Here is a tiny trained network, its code and every weight. The questions are about switching its units off for an input and a class, where a switched-off unit gives its printed mean instead of its output.

import numpy as np


def w(rows, s, z=0):
    codes = np.array(rows[::2]) - 128.0
    scale = np.full(codes.shape[1], s)
    scale[-1] = z or s
    return codes * scale


def norm(h):
    return h / np.sqrt((h * h).mean(-1, keepdims=True) + 1e-5)


def f(y):
    return np.maximum(y, 0)


def log_softmax(a):
    a = a - a.max(-1, keepdims=True)
    return a - np.log(np.exp(a).sum(-1, keepdims=True))


def net(x, mask):
    res = np.array(x, float).reshape(1, 3) / 4 @ E
    u = 0
    for l in range(4):
        y = f(norm(res) @ A[l][:, :-1].T + A[l][:, -1])
        res = res + np.where(mask[u : u + 3], y, B[l][:, -1]) @ B[l][:, :-1]
        u += 3
    return log_softmax(norm(res)[-1] @ U[:, :-1].T + U[:, -1])


A, B = {}, {}
E = w([
[179,174,125,175,131,98,102,69,225,121,130],'x0',
[71,105,247,117,86,81,181,56,244,75,140],'x1',
[116,170,177,80,166,174,162,76,144,83,212],'x2',
],0.0011)
A[0] = w([
[200,246,96,72,237,199,131,104,120,81,230,18],'L0N1',
[179,180,16,162,161,175,95,191,42,164,129,60],'L0N2',
[209,251,114,125,243,189,116,34,153,98,222,7],'L0N3',
],0.0017,0.002)
B[0] = w([
[71,175,85,231,109,190,174,51,76,187,203,201],'L0N1',
[125,169,149,93,246,73,105,68,146,170,107,254],'L0N2',
[5,140,119,182,23,100,204,110,99,173,200,200],'L0N3',
],0.0029,0.0024)
A[1] = w([
[144,101,91,116,138,143,109,178,80,152,102,76],'L1N1',
[159,121,104,188,78,104,109,126,141,139,107,2],'L1N2',
[255,142,102,108,159,137,97,148,134,118,90,1],'L1N3',
],0.0036,0.0011)
B[1] = w([
[77,232,143,90,139,72,173,50,152,109,140,250],'L1N1',
[66,84,108,195,119,217,108,211,172,135,79,185],'L1N2',
[208,163,81,65,3,96,53,198,119,111,242,220],'L1N3',
],0.003,0.0018)
A[2] = w([
[119,70,174,145,76,99,153,129,149,109,104,90],'L2N1',
[132,122,140,106,129,252,154,148,86,82,202,3],'L2N2',
[116,148,127,63,182,130,135,134,62,129,163,228],'L2N3',
],0.0031,0.00055)
B[2] = w([
[185,149,104,120,174,153,68,122,78,147,215,206],'L2N1',
[251,71,97,138,39,159,166,129,181,83,92,184],'L2N2',
[109,65,159,171,67,115,153,173,189,101,39,253],'L2N3',
],0.0026,0.0025)
A[3] = w([
[141,141,215,129,141,76,95,18,224,97,220,18],'L3N1',
[167,94,110,173,106,155,48,200,176,120,115,65],'L3N2',
[168,201,3,184,220,116,90,86,101,216,84,5],'L3N3',
],0.002,0.0016)
B[3] = w([
[113,164,111,53,255,102,64,100,127,30,140,255],'L3N1',
[63,150,138,163,115,144,136,162,166,130,118,186],'L3N2',
[251,66,174,118,162,190,132,119,123,116,115,247],'L3N3',
],0.0031,0.0018)
U = w([
[60,114,118,231,71,144,54,215,216,157,108,157],'0',
[8,160,132,83,135,44,184,158,79,154,9,127],'1',
[96,47,174,105,85,97,80,166,23,175,218,6],'2',
[71,180,105,197,61,165,199,49,98,165,255,153],'3',
[173,40,157,115,13,185,204,149,155,52,102,104],'4',
[200,120,123,175,232,199,166,81,82,195,82,70],'5',
[251,182,81,79,138,67,42,185,102,183,84,151],'6',
[97,148,170,77,226,95,67,64,169,34,205,193],'7',
],0.0075,0.0019)

Each question gives the input, the list of numbers given to net, and the class t.
The units are the neurons (one row each of A and B). Each row of codes is followed by its name. A weight is (code - 128) times the scale printed after its matrix; where a second scale follows, it is the last column's (A, B and U).
mask holds one flag per neuron, layer by layer. A switched-off neuron (its flag False) gives its mean, the last column of its row in B, instead of its output. The means were averaged over made-up inputs and are rounded, as every weight is.
A unit's drop is (log p(t) with every unit on - log p(t) with that unit switched off) / (log p(t) with every unit on - log p(t) with every unit switched off).
The circuit of an input: a set's keep is (log p(t) with only the set's units on - log p(t) with every unit switched off) / (log p(t) with every unit on - log p(t) with every unit switched off). Starting from all 12 units, units are removed one at a time, each time the one whose removal leaves the highest keep (on an exact tie, the one counted first), for as long as the keep stays at least 0.8.
units of the circuit, in order: the units of the circuit, biggest drop first
most important unit: the unit with the biggest drop
top k neurons: the k neurons with the biggest drops, biggest first
drop when u is switched off: that unit's drop, to one decimal
input [-6,-4,-2], class 1: most important unit -> L2N3
input [-1,-3,2], class 5: top 2 neurons -> (L0N2, L3N3)
input [6,-2,-4], class 0: top 2 neurons -> (L1N2, L3N2)
input [1,2,-2], class 0: units of the circuit, in order -> (L0N2, L1N2)
input [4,-5,1], class 5: top 2 neurons -> (L3N3, L0N2)
input [-5,-5,2], class 1: units of the circuit, in order -> (L2N3, L1N1)
input [8,-1,-1], class 0: units of the circuit, in order -> (L1N2, L0N2)
input [-6,5,3], class 4: units of the circuit, in order -> (L0N2, L2N2)
input [-7,-4,5], class 4: top 2 neurons -> (L2N2, L2N3)
input [-8,-3,1], class 1: top 2 neurons -> (L1N1, L2N3)
input [8,-5,-1], class 5: units of the circuit, in order -> (L0N3, L3N3, L1N3)
input [-8,6,8], class 4: units of the circuit, in order -> (L2N2, L0N2)
input [-7,6,-5], class 2: units of the circuit, in order -> (L2N1, L1N1)
input [-4,-6,4], class 5: most important unit -> L0N2
input [-1,0,-3], class 1: top 3 neurons -> (L0N1, L2N1, L1N1)
input [7,-7,2], class 5: top 2 neurons -> (L3N3, L0N2)
input [-2,-1,2], class 4: top 2 neurons -> (L2N2, L1N1)
input [-3,-8,6], class 5: top 2 neurons -> (L0N2, L3N3)
input [-8,-3,-6], class 1: top 2 neurons -> (L1N1, L2N3)
input [-4,-2,2], class 1: most important unit -> L2N3
input [5,2,5], class 3: top 2 neurons -> (L0N3, L0N2)
input [-2,2,3], class 4: top 2 neurons -> (L0N2, L2N2)
input [5,-5,8], class 3: drop when L0N3 is switched off -> 0.1
input [7,-1,3], class 3: drop when L3N2 is switched off -> 0.0
